Below are the code and all the weights of a small trained network. Each question names an input and a class and asks about switching units off, where a switched-off unit gives its printed mean instead of its output.

import numpy as np


def w(rows, s, z=0):
    codes = np.array(rows[::2]) - 128.0
    scale = np.full(codes.shape[1], s)
    scale[-1] = z or s
    return codes * scale


def f(y):
    return np.maximum(y, 0)


def log_softmax(a):
    a = a - a.max(-1, keepdims=True)
    return a - np.log(np.exp(a).sum(-1, keepdims=True))


def net(x, mask):
    res = np.array(x, float).reshape(1, 6) / 4 @ E
    y = f(res @ A[0][:, :-1].T + A[0][:, -1])
    res = res + np.where(mask, y, B[0][:, -1]) @ B[0][:, :-1]
    return log_softmax(res[-1] @ U[:, :-1].T + U[:, -1])


A, B = {}, {}
E = w([
[117,140,105,122,112,130],'x0',
[130,210,242,240,88,103],'x1',
[108,114,165,112,114,152],'x2',
[1,14,68,246,164,83],'x3',
[91,115,21,72,204,217],'x4',
[125,136,108,130,118,118],'x5',
],0.0067)
A[0] = w([
[148,67,154,105,65,141,203],'n1',
[64,77,114,183,106,40,254],'n2',
[32,36,69,132,197,163,243],'n3',
[211,255,227,63,69,75,99],'n4',
[142,63,112,44,57,34,232],'n5',
[195,222,210,167,86,75,110],'n6',
[193,173,131,27,159,232,202],'n7',
[206,226,142,117,121,179,248],'n8',
[191,169,180,57,89,150,206],'n9',
],0.0077,0.0041)
B[0] = w([
[102,213,230,134,200,164,168],'n1',
[124,59,228,206,154,143,221],'n2',
[50,146,111,117,185,176,255],'n3',
[52,75,47,45,205,47,247],'n4',
[193,240,206,105,239,158,199],'n5',
[2,60,64,54,96,18,212],'n6',
[208,205,86,8,59,192,248],'n7',
[161,140,126,53,142,36,235],'n8',
[157,170,82,55,132,65,227],'n9',
],0.0071,0.0097)
U = w([
[188,188,133,24,127,98,185],'0',
[3,74,43,50,203,124,28],'1',
[92,124,194,217,213,164,252],'2',
[61,51,209,245,41,62,10],'3',
[253,179,52,41,56,227,7],'4',
],0.0071,0.0044)

Each question gives the input, the list of numbers given to net, and the class t.
The units are the neurons (one row each of A and B). Each row of codes is followed by its name. A weight is (code - 128) times the scale printed after its matrix; where a second scale follows, it is the last column's (A, B and U).
mask holds one flag per neuron, in row order. A switched-off neuron (its flag False) gives its mean, the last column of its row in B, instead of its output. The means were averaged over made-up inputs and are rounded, as every weight is.
A unit's drop is (log p(t) with every unit on - log p(t) with that unit switched off) / (log p(t) with every unit on - log p(t) with every unit switched off).
The circuit of an input: a set's keep is (log p(t) with only the set's units on - log p(t) with every unit switched off) / (log p(t) with every unit on - log p(t) with every unit switched off). Starting from all 9 units, units are removed one at a time, each time the one whose removal leaves the highest keep (on an exact tie, the one counted first), for as long as the keep stays at least 0.8.
units of the circuit, in order: the units of the circuit, biggest drop first
unit that matters most: the unit with the biggest drop
top k neurons: the k neurons with the biggest drops, biggest first
drop of u: that unit's drop, to one decimal
input [3,-8,5,-6,3,3], class 4: unit that matters most	n7
input [-1,-3,8,-5,1,1], class 4: top 3 neurons	(n7, n6, n2)
input [2,2,2,1,-7,8], class 3: units of the circuit, in order	(n7, n2)
input [-8,4,8,-8,-6,-1], class 1: top 2 neurons	(n4, n6)
input [8,7,6,0,0,-5], class 1: top 3 neurons	(n6, n4, n7)
input [1,1,-5,-1,-5,-3], class 1: top 2 neurons	(n6, n7)
input [-5,-4,3,-1,7,-1], class 4: units of the circuit, in order	(n7, n4)
input [1,-3,-5,-1,6,5], class 4: units of the circuit, in order	(n4, n7)
input [2,8,6,8,0,-4], class 3: units of the circuit, in order	(n5, n2)
input [2,-2,0,-7,4,4], class 4: top 2 neurons	(n7, n6)
input [3,-8,8,0,-1,2], class 0: top 2 neurons	(n5, n4)
input [4,3,-1,-5,-2,-7], class 1: top 3 neurons	(n4, n6, n5)
input [6,4,1,5,5,6], class 2: top 2 neurons	(n4, n6)
input [-1,8,-6,-8,-4,6], class 1: units of the circuit, in order	(n4)
input [4,5,-4,4,7,-2], class 2: top 2 neurons	(n4, n6)
input [0,7,1,0,-8,-5], class 1: drop of n9	0.0
input [-4,-3,0,-2,3,4], class 4: drop of n7	0.1
input [-1,3,-3,-7,-2,4], class 1: drop of n4	1.1
